Below are the code and all the weights of a small trained network. Each question names an input and a class and asks about switching units off, where a switched-off unit gives its printed mean instead of its output.

import numpy as np


def w(rows, s, z=0):
    codes = np.array(rows[::2]) - 128.0
    scale = np.full(codes.shape[1], s)
    scale[-1] = z or s
    return codes * scale


def norm(h):
    return h / np.sqrt((h * h).mean(-1, keepdims=True) + 1e-5)


def f(y):
    return y / 2 * (1 + np.tanh(0.7978845608 * (y + 0.044715 * y**3)))


def log_softmax(a):
    a = a - a.max(-1, keepdims=True)
    return a - np.log(np.exp(a).sum(-1, keepdims=True))


def net(x, mask):
    res = np.array(x, float).reshape(1, 6) / 4 @ E
    u = 0
    for l in range(2):
        y = f(norm(res) @ A[l][:, :-1].T + A[l][:, -1])
        res = res + np.where(mask[u : u + 3], y, B[l][:, -1]) @ B[l][:, :-1]
        u += 3
    return log_softmax(norm(res)[-1] @ U[:, :-1].T + U[:, -1])


A, B = {}, {}
E = w([
[77,95,88,103,111,151],'x0',
[74,112,135,75,131,124],'x1',
[87,131,68,190,42,191],'x2',
[129,251,57,163,141,157],'x3',
[112,119,76,187,141,55],'x4',
[164,161,226,109,195,135],'x5',
],0.0011)
A[0] = w([
[83,197,243,20,245,191,2],'L0N1',
[98,121,167,5,64,180,241],'L0N2',
[198,228,138,173,169,132,74],'L0N3',
],0.0028,0.0011)
B[0] = w([
[96,103,1,73,79,95,229],'L0N1',
[180,117,184,181,89,79,244],'L0N2',
[158,73,245,151,129,103,181],'L0N3',
],0.0032,0.0011)
A[1] = w([
[159,227,114,119,122,59,249],'L1N1',
[127,49,157,144,121,68,247],'L1N2',
[86,109,147,69,253,4,55],'L1N3',
],0.0037,0.0011)
B[1] = w([
[144,69,161,98,74,83,219],'L1N1',
[224,150,178,61,120,132,249],'L1N2',
[77,200,112,255,116,179,238],'L1N3',
],0.0041,0.0017)
U = w([
[83,97,94,91,254,194,1],'0',
[160,191,210,211,154,120,148],'1',
[170,61,154,32,90,115,165],'2',
[33,151,7,165,79,134,157],'3',
],0.0081,0.0067)

Each question gives the input, the list of numbers given to net, and the class t.
The units are the neurons (one row each of A and B). Each row of codes is followed by its name. A weight is (code - 128) times the scale printed after its matrix; where a second scale follows, it is the last column's (A, B and U).
mask holds one flag per neuron, layer by layer. A switched-off neuron (its flag False) gives its mean, the last column of its row in B, instead of its output. The means were averaged over made-up inputs and are rounded, as every weight is.
A unit's drop is (log p(t) with every unit on - log p(t) with that unit switched off) / (log p(t) with every unit on - log p(t) with every unit switched off).
The circuit of an input: a set's keep is (log p(t) with only the set's units on - log p(t) with every unit switched off) / (log p(t) with every unit on - log p(t) with every unit switched off). Starting from all 6 units, units are removed one at a time, each time the one whose removal leaves the highest keep (on an exact tie, the one counted first), for as long as the keep stays at least 0.8.
units of the circuit, in order: the units of the circuit, biggest drop first
k most important neurons: the k neurons with the biggest drops, biggest first
top k neurons in layer l: the k neurons of layer l with the biggest drops, biggest first
drop when u is switched off: that unit's drop, to one decimal
input [-3,5,2,-6,7,2], class 1: 2 most important neurons => (L1N3 L1N2)
input [-3,6,-8,6,2,2], class 3: units of the circuit, in order => (L1N3 L0N1)
input [7,-2,-8,-7,3,-8], class 1: 2 most important neurons => (L0N1 L1N3)
input [-4,4,-5,3,-4,3], class 3: 3 most important neurons => (L0N1 L1N3 L1N2)
input [-8,7,4,6,-8,-2], class 2: 2 most important neurons => (L1N3 L1N1)
input [-2,-8,-3,7,-8,6], class 2: 2 most important neurons => (L1N3 L0N1)
input [5,2,-2,-2,2,0], class 1: units of the circuit, in order => (L1N3 L1N2)
input [-8,5,6,3,-6,3], class 2: most important neuron => (L1N3)
input [3,-5,-6,-5,6,1], class 1: top 2 neurons in layer 1 => (L1N3 L1N2)
input [2,4,-6,0,5,-2], class 3: 2 most important neurons => (L1N3 L0N3)
input [3,3,-7,-1,-3,3], class 3: 3 most important neurons => (L0N1 L1N3 L0N3)
input [6,-3,-1,-6,2,3], class 1: 2 most important neurons => (L1N3 L1N1)
input [7,7,-6,1,0,5], class 3: 2 most important neurons => (L0N1 L1N3)
input [-4,-3,-7,-6,-1,-7], class 1: 2 most important neurons => (L1N3 L0N1)
input [-2,6,-5,-1,0,3], class 3: drop when L0N1 is switched off => 0.6
input [-1,7,-6,5,2,8], class 3: drop when L1N1 is switched off => 0.0
